Below is a small trained network, with its code and all its weights. Each question gives an input and a target symbol and asks what happens when units are switched off, that is, made to give their printed mean instead of their output.

import numpy as np


def w(rows, s, z=0):
    codes = np.array(rows[::2]) - 128.0
    scale = np.full(codes.shape[1], s)
    scale[-1] = z or s
    return codes * scale


def norm(h):
    return h / np.sqrt((h * h).mean(-1, keepdims=True) + 1e-5)


def f(y):
    return np.maximum(y, 0)


def softmax(a):
    e = np.exp(a - a.max(-1, keepdims=True))
    return e / e.sum(-1, keepdims=True)


def log_softmax(a):
    a = a - a.max(-1, keepdims=True)
    return a - np.log(np.exp(a).sum(-1, keepdims=True))


def net(x, mask):
    ids = ['βγδζημστψω'.index(c) for c in x.split()]
    T = len(ids)
    res = E[ids] + P[:T]
    u = 0
    for l in range(3):
        r = norm(res)
        for j in range(2):
            rows = slice(2 * j, 2 * j + 2)
            q, k, v = (r @ M[l][rows].T for M in (Q, K, V))
            z = softmax(np.where(np.tri(T) > 0, q @ k.T / 2**0.5, -1e9)) @ v
            o = O[l][rows]
            res = res + np.where(mask[u + j], z, o[:, -1]) @ o[:, :-1]
        u += 2
        y = f(norm(res) @ A[l][:, :-1].T + A[l][:, -1])
        res = res + np.where(mask[u : u + 4], y, B[l][:, -1]) @ B[l][:, :-1]
        u += 4
    return log_softmax(norm(res)[-1] @ U[:, :-1].T + U[:, -1])


Q, K, V, O, A, B = {}, {}, {}, {}, {}, {}
E = w([
[103,70,132,137,98,173,103,159],'β',
[92,93,164,174,116,127,156,196],'γ',
[140,161,153,112,173,128,2,189],'δ',
[188,24,176,186,99,200,131,153],'ζ',
[102,155,139,83,131,143,103,124],'η',
[152,152,195,130,150,131,130,108],'μ',
[108,87,157,159,152,166,131,96],'σ',
[149,111,136,135,112,192,91,84],'τ',
[153,110,151,123,142,204,155,137],'ψ',
[109,141,85,197,57,101,95,147],'ω',
],0.0095)
P = w([
[150,99,94,11,154,33,106,142],'0',
[77,87,89,64,133,109,152,131],'1',
[128,254,217,153,75,152,106,109],'2',
[66,104,54,166,160,134,196,133],'3',
[67,101,106,92,110,115,159,122],'4',
[155,245,194,189,69,149,106,124],'5',
[95,113,34,180,169,125,179,135],'6',
[68,118,103,91,115,114,144,126],'7',
[182,232,175,195,74,142,102,142],'8',
[135,122,23,179,165,102,151,151],'9',
[64,134,95,92,114,122,119,135],'10',
],0.0066)
Q[0] = w([
[159,104,84,254,122,220,59,172],'0.h1',
[99,108,13,75,22,165,97,133],'0.h1',
[206,37,49,52,77,146,121,139],'0.h2',
[137,173,96,186,119,211,47,197],'0.h2',
],0.0055)
K[0] = w([
[255,126,74,222,36,123,86,126],'0.h1',
[52,115,49,125,27,181,77,131],'0.h1',
[12,88,173,78,63,187,164,97],'0.h2',
[129,45,114,49,95,78,67,168],'0.h2',
],0.0066)
V[0] = w([
[78,140,65,78,81,105,192,105],'0.h1',
[145,139,93,130,121,36,251,38],'0.h1',
[42,184,154,177,128,231,25,187],'0.h2',
[138,127,12,161,210,84,146,159],'0.h2',
],0.0031)
O[0] = w([
[253,92,45,147,153,147,142,168,1],'0.h1',
[97,124,117,141,117,109,29,193,66],'0.h1',
[28,178,97,37,105,167,11,215,104],'0.h2',
[127,76,158,130,94,71,198,117,38],'0.h2',
],0.0044,0.00093)
A[0] = w([
[108,238,151,67,244,110,29,142,93],'0.n1',
[94,69,56,104,165,111,105,70,7],'0.n2',
[166,207,151,102,158,121,133,94,94],'0.n3',
[96,86,4,113,170,147,179,148,59],'0.n4',
],0.004,0.0018)
B[0] = w([
[98,104,95,161,132,184,206,109,255],'0.n1',
[3,104,150,121,105,115,158,118,145],'0.n2',
[62,79,162,136,62,166,145,216,181],'0.n3',
[155,147,153,182,111,158,206,98,168],'0.n4',
],0.0057,0.0045)
Q[1] = w([
[158,103,187,7,72,98,114,102],'1.h1',
[87,59,69,77,181,130,142,150],'1.h1',
[78,152,154,139,100,121,120,168],'1.h2',
[148,188,182,152,109,122,63,139],'1.h2',
],0.012)
K[1] = w([
[118,93,180,93,117,133,204,63],'1.h1',
[83,165,125,197,119,217,139,150],'1.h1',
[113,88,132,177,64,53,103,170],'1.h2',
[146,97,152,38,148,2,157,61],'1.h2',
],0.0088)
V[1] = w([
[143,150,52,176,3,107,147,48],'1.h1',
[150,161,23,106,200,108,34,143],'1.h1',
[106,109,161,180,123,110,107,220],'1.h2',
[126,96,143,124,102,233,68,73],'1.h2',
],0.0052)
O[1] = w([
[113,120,161,101,2,163,166,139,2],'1.h1',
[134,125,84,213,103,168,171,106,8],'1.h1',
[84,138,100,179,135,155,164,153,141],'1.h2',
[152,131,115,114,134,206,113,110,149],'1.h2',
],0.0088,0.004)
A[1] = w([
[152,112,66,167,1,113,224,65,5],'1.n1',
[163,68,103,97,163,118,90,47,33],'1.n2',
[182,129,61,226,186,119,180,92,105],'1.n3',
[162,117,139,140,98,145,194,115,46],'1.n4',
],0.0068,0.0027)
B[1] = w([
[83,178,194,142,1,95,154,156,156],'1.n1',
[127,159,100,174,41,155,142,115,169],'1.n2',
[124,152,49,224,193,192,165,116,255],'1.n3',
[137,139,132,120,30,133,172,139,140],'1.n4',
],0.0098,0.0036)
Q[2] = w([
[81,22,10,35,110,107,200,96],'2.h1',
[142,61,93,89,208,88,142,79],'2.h1',
[168,230,228,253,72,136,32,165],'2.h2',
[149,115,53,92,7,140,143,90],'2.h2',
],0.0054)
K[2] = w([
[14,175,123,115,126,255,113,204],'2.h1',
[98,141,181,114,207,160,119,110],'2.h1',
[196,79,110,113,70,25,117,99],'2.h2',
[117,154,164,101,40,155,94,158],'2.h2',
],0.0093)
V[2] = w([
[159,208,182,159,129,134,160,49],'2.h1',
[17,217,66,33,107,114,121,66],'2.h1',
[195,209,94,80,140,146,167,217],'2.h2',
[139,91,85,78,155,58,255,57],'2.h2',
],0.0067)
O[2] = w([
[98,205,184,102,146,112,121,3,166],'2.h1',
[125,173,17,141,80,107,30,141,162],'2.h1',
[193,236,94,74,113,104,201,199,93],'2.h2',
[79,55,12,46,93,145,197,95,251],'2.h2',
],0.0072,0.0026)
A[2] = w([
[254,97,111,58,157,226,136,101,2],'2.n1',
[179,129,205,89,202,16,111,85,147],'2.n2',
[111,105,149,118,193,32,94,131,241],'2.n3',
[185,62,97,125,72,153,90,124,196],'2.n4',
],0.0061,0.0013)
B[2] = w([
[46,199,130,112,205,47,145,110,163],'2.n1',
[201,185,73,164,125,57,2,189,255],'2.n2',
[88,123,148,145,96,66,56,126,243],'2.n3',
[234,158,207,134,175,170,125,151,159],'2.n4',
],0.0086,0.0043)
U = w([
[201,54,133,105,126,198,112,234,140],'β',
[52,54,143,161,150,62,183,223,3],'γ',
[135,151,81,222,192,175,147,110,195],'δ',
[179,86,254,134,203,141,140,152,119],'ζ',
[153,154,7,51,78,166,104,126,38],'η',
[144,160,125,123,154,47,23,143,163],'μ',
[66,40,140,100,131,156,79,48,124],'σ',
[195,198,187,109,111,202,68,41,87],'τ',
[111,187,137,41,171,90,185,92,121],'ψ',
[128,151,152,168,26,129,173,139,204],'ω',
],0.0096,0.0038)

Each question gives the input, a string of symbols that net reads in full, and the target symbol t.
The units are the heads (2 rows each of Q, K, V and O) and the neurons (one row each of A and B). Each row of codes is followed by its name. A weight is (code - 128) times the scale printed after its matrix; where a second scale follows, it is the last column's (O, A, B and U).
mask holds one flag per unit, layer by layer, with each layer's heads first. A switched-off unit (its flag False) gives its mean, the last column of its rows in O or B, instead of its output. The means were averaged over made-up inputs and are rounded, as every weight is.
A unit's drop is (log p(t) with every unit on - log p(t) with that unit switched off) / (log p(t) with every unit on - log p(t) with every unit switched off).
The circuit of an input: a set's keep is (log p(t) with only the set's units on - log p(t) with every unit switched off) / (log p(t) with every unit on - log p(t) with every unit switched off). Starting from the 12 units with the biggest drops (on a tie, the unit counted first), units are removed one at a time, each time the one whose removal leaves the highest keep (on an exact tie, the one counted first), for as long as the keep stays at least 0.8.
circuit, biggest first: the units of the circuit, biggest drop first
unit that matters most: the unit with the biggest drop
top k neurons: the k neurons with the biggest drops, biggest first
top k neurons in layer l: the k neurons of layer l with the biggest drops, biggest first
drop when u is switched off: that unit's drop, to one decimal
input ζ σ μ μ ψ, target ψ: unit that matters most -> 0.h2
input μ σ ψ σ δ ψ η μ δ μ ω, target ω: top 2 neurons -> 0.n1; 1.n1
input γ μ σ σ μ, target σ: top 3 neurons -> 0.n1; 2.n2; 1.n3
input σ δ δ μ μ δ μ μ μ, target σ: circuit, biggest first -> 2.h2; 0.h2
input η ω δ ζ ψ μ μ ψ δ σ η, target η: circuit, biggest first -> 1.n3; 2.h1; 0.h1; 2.n3
input μ μ δ μ μ μ β ω μ μ σ, target σ: circuit, biggest first -> 2.n2; 1.n3
input μ μ μ γ ψ μ β, target β: circuit, biggest first -> 1.h1; 2.h1; 2.n4
input β δ σ, target β: circuit, biggest first -> 2.h1; 1.n3
input μ μ μ ψ μ, target ψ: top 3 neurons -> 0.n1; 2.n2; 0.n2
input ψ μ η ψ δ μ η μ δ δ δ, target δ: circuit, biggest first -> 0.n1; 1.h1
input ψ σ δ τ μ ω η, target ω: top 2 neurons -> 0.n4; 1.n1
input μ δ δ μ η γ, target μ: top 2 neurons in layer 0 -> 0.n1; 0.n3
input δ δ μ γ μ ψ ζ σ μ δ μ, target δ: top 2 neurons -> 0.n1; 0.n2
input ω μ δ ψ σ ψ, target ω: circuit, biggest first -> 1.h1
input β μ ψ δ μ σ, target β: top 2 neurons -> 0.n3; 2.n4
input μ δ σ μ μ σ μ δ η μ τ, target τ: top 2 neurons in layer 2 -> 2.n2; 2.n3
input σ η ω, target σ: top 2 neurons -> 1.n2; 2.n2
input μ μ δ δ μ γ γ μ ψ, target μ: top 2 neurons -> 1.n3; 0.n1
input μ μ δ ψ μ σ ψ μ μ μ η, target η: drop when 2.n2 is switched off -> 0.2
input δ σ τ, target δ: circuit, biggest first -> 1.h1
input μ γ δ μ ψ ζ, target μ: drop when 1.h1 is switched off -> 2.1
input δ ζ μ ψ ψ μ, target δ: drop when 1.h1 is switched off -> 2.2
input μ μ δ μ μ μ δ μ ψ, target μ: top 2 neurons -> 0.n1; 1.n3
input μ σ μ η γ σ ζ, target ζ: top 3 neurons in layer 2 -> 2.n4; 2.n1; 2.n2
